[[  30   51  -24 -101   -5   52  -40   20   49  -24]
 [ -56   44   20  -37   19   23   54  -72   23   74]]
=>
[[  49  -24   30   51  -24 -101   -5   52  -40   20]
 [  23   74  -56   44   20  -37   19   23   54  -72]]

[[ 62  41   3  69   1  12 -26]
 [  4 -12 -64 -17 -10 -15 -70]
 [-41  45 -84 -21  23 -55  14]
 [-36 -49  14 -91 -26  17  33]
 [-30  31 -63   4  38 -60  12]]
=>
[[ 12 -26  62  41   3  69   1]
 [-15 -70   4 -12 -64 -17 -10]
 [-55  14 -41  45 -84 -21  23]
 [ 17  33 -36 -49  14 -91 -26]
 [-60  12 -30  31 -63   4  38]]

[[ -95   -6  -80   63  -43]
 [ -62  -17  -47   97  -56]
 [-109    2  -93   34  -28]
 [ -47  -19  -35  101  -57]
 [ -85  -11  -70   76  -48]
 [-103   -2  -87   50  -36]]
=>
[[  63  -43  -95   -6  -80]
 [  97  -56  -62  -17  -47]
 [  34  -28 -109    2  -93]
 [ 101  -57  -47  -19  -35]
 [  76  -48  -85  -11  -70]
 [  50  -36 -103   -2  -87]]

[[ 14 -46  21 -34 -17 -61 -52 -32  65 -28  45  53  33  27]
 [ 30 -39  37 -43 -62 -23 -89   2  -5 -37 -49  31  11 -28]
 [  5 -36   0 -36   5 -60 -32 -37   8   1  -1   6 -11  30]
 [ 34  70  10   2 -46 -13  -7  43   9   8 -30  39  99 -46]
 [ 13  80  24  11  34 -12  22  55   2  66  33  40  98   4]]
=>
[[ 33  27  14 -46  21 -34 -17 -61 -52 -32  65 -28  45  53]
 [ 11 -28  30 -39  37 -43 -62 -23 -89   2  -5 -37 -49  31]
 [-11  30   5 -36   0 -36   5 -60 -32 -37   8   1  -1   6]
 [ 99 -46  34  70  10   2 -46 -13  -7  43   9   8 -30  39]
 [ 98   4  13  80  24  11  34 -12  22  55   2  66  33  40]]

[[  4   0 -22 -12   5 -41  17 -24 -13]
 [-10 -50 -63  26 -39 -77  10   2 -58]
 [ -7 -19   4   8   2  12   2  -1  15]
 [ 10  33   1 -29  48 -15 -11 -24  -3]
 [  1 -44  50 -49  22 -10  88  67  24]
 [ -4  -9  31  18   0  57  13  -2  13]
 [-20 -17 -45 -28   0 -88  25 -26 -46]
 [ -2  -3   3  17 -13   0   1   0   5]
 [ 23 -62 -22  66 -62   6   6  28   3]
 [ 60   1  54  14 -19 -24  -1  92  50]]
=>
[[-24 -13   4   0 -22 -12   5 -41  17]
 [  2 -58 -10 -50 -63  26 -39 -77  10]
 [ -1  15  -7 -19   4   8   2  12   2]
 [-24  -3  10  33   1 -29  48 -15 -11]
 [ 67  24   1 -44  50 -49  22 -10  88]
 [ -2  13  -4  -9  31  18   0  57  13]
 [-26 -46 -20 -17 -45 -28   0 -88  25]
 [  0   5  -2  -3   3  17 -13   0   1]
 [ 28   3  23 -62 -22  66 -62   6   6]
 [ 92  50  60   1  54  14 -19 -24  -1]]

[[  73   52    9   16  -89   36   -9   11   25   18   50   16   27  -45
  -108   70]
 [ -68   34  -27   42    5   88   10  -25   71   37   -9   23    2  -36
   -38   60]
 [  -4   53  -14   39  -44   79    2   -9   62   34   21   25   16  -50
   -86   80]
 [ -82   26  -30   41   21   82   12  -28   69   34  -19   20   -4  -29
   -20   49]
 [ -49   41  -24   44  -12   89    8  -20   71   37    1   24    6  -43
   -56   69]
 [ -27   48  -20   42  -29   87    5  -15   67   37   11   25   10  -47
   -71   76]]
=>
[[-108   70   73   52    9   16  -89   36   -9   11   25   18   50   16
    27  -45]
 [ -38   60  -68   34  -27   42    5   88   10  -25   71   37   -9   23
     2  -36]
 [ -86   80   -4   53  -14   39  -44   79    2   -9   62   34   21   25
    16  -50]
 [ -20   49  -82   26  -30   41   21   82   12  -28   69   34  -19   20
    -4  -29]
 [ -56   69  -49   41  -24   44  -12   89    8  -20   71   37    1   24
     6  -43]
 [ -71   76  -27   48  -20   42  -29   87    5  -15   67   37   11   25
    10  -47]]

[[ -69  -23   18  -11   -6  -35   10    4]
 [  62   27  -29    3   45   70    8  -50]
 [ -18   56  -18   29    0   60   14  -86]
 [  60   38  -20    1   34   70   -4  -56]
 [  55  -15  -55   28   40   34   44   13]
 [  52    4   -8   16  -24   -9  -15   43]
 [ -46   35   19  -25   28   46   -5 -100]
 [  11    3   18  -59   69   46  -13  -67]
 [ -54   35  -27   61  -37   16   35  -37]
 [  45  -16  -66   31   56   48   61   -5]
 [ -57  -18    6    5  -13  -30   17   10]
 [  38  -37  -59   30   39   13   58   37]]
=>
[[  10    4  -69  -23   18  -11   -6  -35]
 [   8  -50   62   27  -29    3   45   70]
 [  14  -86  -18   56  -18   29    0   60]
 [  -4  -56   60   38  -20    1   34   70]
 [  44   13   55  -15  -55   28   40   34]
 [ -15   43   52    4   -8   16  -24   -9]
 [  -5 -100  -46   35   19  -25   28   46]
 [ -13  -67   11    3   18  -59   69   46]
 [  35  -37  -54   35  -27   61  -37   16]
 [  61   -5   45  -16  -66   31   56   48]
 [  17   10  -57  -18    6    5  -13  -30]
 [  58   37   38  -37  -59   30   39   13]]

[[  4   4   2   7  -6   1 -28  -2  -8]
 [ -1  32   5  17   3  -6  11  -2 -85]
 [ -8  -8   3  13  -6 -10  -7   2 -81]
 [ -3 -21   0  38  10   3 -29   1  12]
 [ -8  36   1  35   0 -10 -15  18 -93]
 [ -2 -21   0 -15  13  -2   5  -2 -18]
 [ -2  -4   4 -16   0   6   3  -1  65]
 [  4   8   0   5  18  -5   0  18 -94]]
=>
[[ -2  -8   4   4   2   7  -6   1 -28]
 [ -2 -85  -1  32   5  17   3  -6  11]
 [  2 -81  -8  -8   3  13  -6 -10  -7]
 [  1  12  -3 -21   0  38  10   3 -29]
 [ 18 -93  -8  36   1  35   0 -10 -15]
 [ -2 -18  -2 -21   0 -15  13  -2   5]
 [ -1  65  -2  -4   4 -16   0   6   3]
 [ 18 -94   4   8   0   5  18  -5   0]]

[[ 81 -16  39  19 -37]
 [ 53  65  26 -87 -50]
 [-33 -27 -75  40 -54]]
=>
[[ 19 -37  81 -16  39]
 [-87 -50  53  65  26]
 [ 40 -54 -33 -27 -75]]
